Here is a tiny trained network, its code and every weight. The questions are about switching its units off for an input and a target symbol, where a switched-off unit gives its printed mean instead of its output.

import numpy as np


def w(rows, s, z=0):
    codes = np.array(rows[::2]) - 128.0
    scale = np.full(codes.shape[1], s)
    scale[-1] = z or s
    return codes * scale


def norm(h):
    return h / np.sqrt((h * h).mean(-1, keepdims=True) + 1e-5)


def f(y):
    return np.maximum(y, 0)


def softmax(a):
    e = np.exp(a - a.max(-1, keepdims=True))
    return e / e.sum(-1, keepdims=True)


def log_softmax(a):
    a = a - a.max(-1, keepdims=True)
    return a - np.log(np.exp(a).sum(-1, keepdims=True))


def net(x, mask):
    ids = ['ΓΔΞΣΩζθλμ'.index(c) for c in x.split()]
    T = len(ids)
    res = E[ids] + P[:T]
    q, k, v = (norm(res) @ M[0].T for M in (Q, K, V))
    z = softmax(np.where(np.tri(T) > 0, q @ k.T / 2**0.5, -1e9)) @ v
    res = res + np.where(mask[0], z, O[0][:, -1]) @ O[0][:, :-1]
    y = f(norm(res) @ A[0][:, :-1].T + A[0][:, -1])
    res = res + np.where(mask[1:17], y, B[0][:, -1]) @ B[0][:, :-1]
    return log_softmax(norm(res)[-1] @ U[:, :-1].T + U[:, -1])


Q, K, V, O, A, B = {}, {}, {}, {}, {}, {}
E = w([
[111,146,159,145,95],'Γ',
[136,150,118,117,129],'Δ',
[140,103,140,167,125],'Ξ',
[132,146,149,126,143],'Σ',
[127,127,150,149,127],'Ω',
[107,159,137,182,90],'ζ',
[134,177,82,89,118],'θ',
[130,126,138,159,188],'λ',
[124,52,98,252,108],'μ',
],0.018)
P = w([
[162,110,32,90,181],'0',
[208,148,183,163,135],'1',
[184,160,164,202,147],'2',
[27,148,254,202,175],'3',
[63,205,194,160,182],'4',
[90,243,16,159,179],'5',
[83,231,122,191,177],'6',
[208,240,172,218,190],'7',
],0.0077)
Q[0] = w([
[115,167,46,195,141],'head 1',
[2,78,68,96,132],'head 1',
],0.0099)
K[0] = w([
[17,51,98,67,151],'head 1',
[154,88,254,71,91],'head 1',
],0.0095)
V[0] = w([
[96,75,126,224,235],'head 1',
[80,86,61,158,7],'head 1',
],0.017)
O[0] = w([
[153,91,201,77,253,254],'head 1',
[20,71,196,72,119,64],'head 1',
],0.014,0.0081)
A[0] = w([
[114,90,154,109,54,143],'neuron 1',
[49,209,111,152,195,214],'neuron 2',
[113,84,161,53,71,92],'neuron 3',
[42,211,147,53,184,52],'neuron 4',
[150,142,139,133,161,132],'neuron 5',
[187,88,126,7,124,101],'neuron 6',
[192,91,97,112,80,127],'neuron 7',
[94,138,163,109,112,69],'neuron 8',
[143,227,210,100,101,150],'neuron 9',
[88,114,131,116,110,6],'neuron 10',
[108,43,116,183,137,222],'neuron 11',
[40,185,121,169,156,225],'neuron 12',
[192,31,126,153,126,166],'neuron 13',
[142,29,143,60,122,125],'neuron 14',
[52,162,108,155,151,216],'neuron 15',
[85,200,159,121,206,150],'neuron 16',
],0.014,0.0023)
B[0] = w([
[162,187,156,26,127,145],'neuron 1',
[96,134,174,222,82,221],'neuron 2',
[163,242,86,104,240,144],'neuron 3',
[95,27,63,213,228,190],'neuron 4',
[126,138,145,156,81,203],'neuron 5',
[112,81,148,60,1,160],'neuron 6',
[77,30,141,131,155,149],'neuron 7',
[99,190,131,112,154,144],'neuron 8',
[110,83,64,206,146,185],'neuron 9',
[168,162,180,82,151,134],'neuron 10',
[96,155,110,204,185,158],'neuron 11',
[102,227,157,92,110,183],'neuron 12',
[45,116,102,122,75,170],'neuron 13',
[190,92,42,139,45,162],'neuron 14',
[52,178,173,114,101,165],'neuron 15',
[102,215,198,189,56,254],'neuron 16',
],0.017,0.0098)
U = w([
[93,163,81,88,74,75],'Γ',
[198,91,27,152,137,253],'Δ',
[107,10,163,106,124,181],'Ξ',
[249,116,99,144,200,97],'Σ',
[194,59,199,132,57,36],'Ω',
[69,154,134,89,182,39],'ζ',
[120,141,40,137,38,223],'θ',
[230,137,202,125,160,94],'λ',
[53,57,129,140,231,99],'μ',
],0.011,0.0018)

Each question gives the input, a string of symbols that net reads in full, and the target symbol t.
The units are the heads (2 rows each of Q, K, V and O) and the neurons (one row each of A and B). Each row of codes is followed by its name. A weight is (code - 128) times the scale printed after its matrix; where a second scale follows, it is the last column's (O, A, B and U).
mask holds one flag per unit, heads first, then neurons. A switched-off unit (its flag False) gives its mean, the last column of its rows in O or B, instead of its output. The means were averaged over made-up inputs and are rounded, as every weight is.
A unit's drop is (log p(t) with every unit on - log p(t) with that unit switched off) / (log p(t) with every unit on - log p(t) with every unit switched off).
The circuit of an input: a set's keep is (log p(t) with only the set's units on - log p(t) with every unit switched off) / (log p(t) with every unit on - log p(t) with every unit switched off). Starting from the 12 units with the biggest drops (on a tie, the unit counted first), units are removed one at a time, each time the one whose removal leaves the highest keep (on an exact tie, the one counted first), for as long as the keep stays at least 0.8.
circuit, biggest first: the units of the circuit, biggest drop first
unit that matters most: the unit with the biggest drop
k most important neurons: the k neurons with the biggest drops, biggest first
drop when u is switched off: that unit's drop, to one decimal
input Σ Γ Ω, target Σ: unit that matters most => head 1
input Σ θ Ξ, target Δ: circuit, biggest first => [head 1; neuron 16]
input ζ Ξ μ Ξ Σ, target μ: 2 most important neurons => [neuron 4; neuron 3]
input λ θ Ω, target λ: circuit, biggest first => [head 1; neuron 4]
input Ω Ω Ξ, target λ: 2 most important neurons => [neuron 4; neuron 2]
input Ξ θ θ, target Ω: circuit, biggest first => [neuron 6; head 1]
input ζ Σ ζ μ Ξ, target μ: circuit, biggest first => [head 1; neuron 4]
input μ Ω Δ Ξ Ξ, target Ξ: circuit, biggest first => [head 1; neuron 6; neuron 14]
input μ Γ μ, target μ: 2 most important neurons => [neuron 11; neuron 3]
input Δ Δ μ, target μ: 3 most important neurons => [neuron 11; neuron 16; neuron 14]
input ζ Ξ Ω, target ζ: circuit, biggest first => [head 1; neuron 3]
input ζ θ Σ Ω Ξ μ θ ζ, target μ: circuit, biggest first => [head 1; neuron 4]
input Ξ θ Δ Ω Ω λ, target λ: circuit, biggest first => [head 1; neuron 9]
input Ξ λ Σ θ, target λ: circuit, biggest first => [head 1]
input ζ Σ Ξ, target ζ: 2 most important neurons => [neuron 3; neuron 1]
input μ ζ Ω μ θ Σ Γ, target μ: 2 most important neurons => [neuron 4; neuron 9]
input Ξ Δ Δ, target Ξ: 2 most important neurons => [neuron 6; neuron 4]
input θ Γ Γ, target θ: drop when head 1 is switched off => 0.7
input Σ μ λ, target Σ: drop when neuron 5 is switched off => -0.1
input Ω ζ Ω Δ Ξ, target λ: drop when head 1 is switched off => 0.9
input Ξ μ θ Ω Δ μ μ Ω, target μ: circuit, biggest first => [head 1]
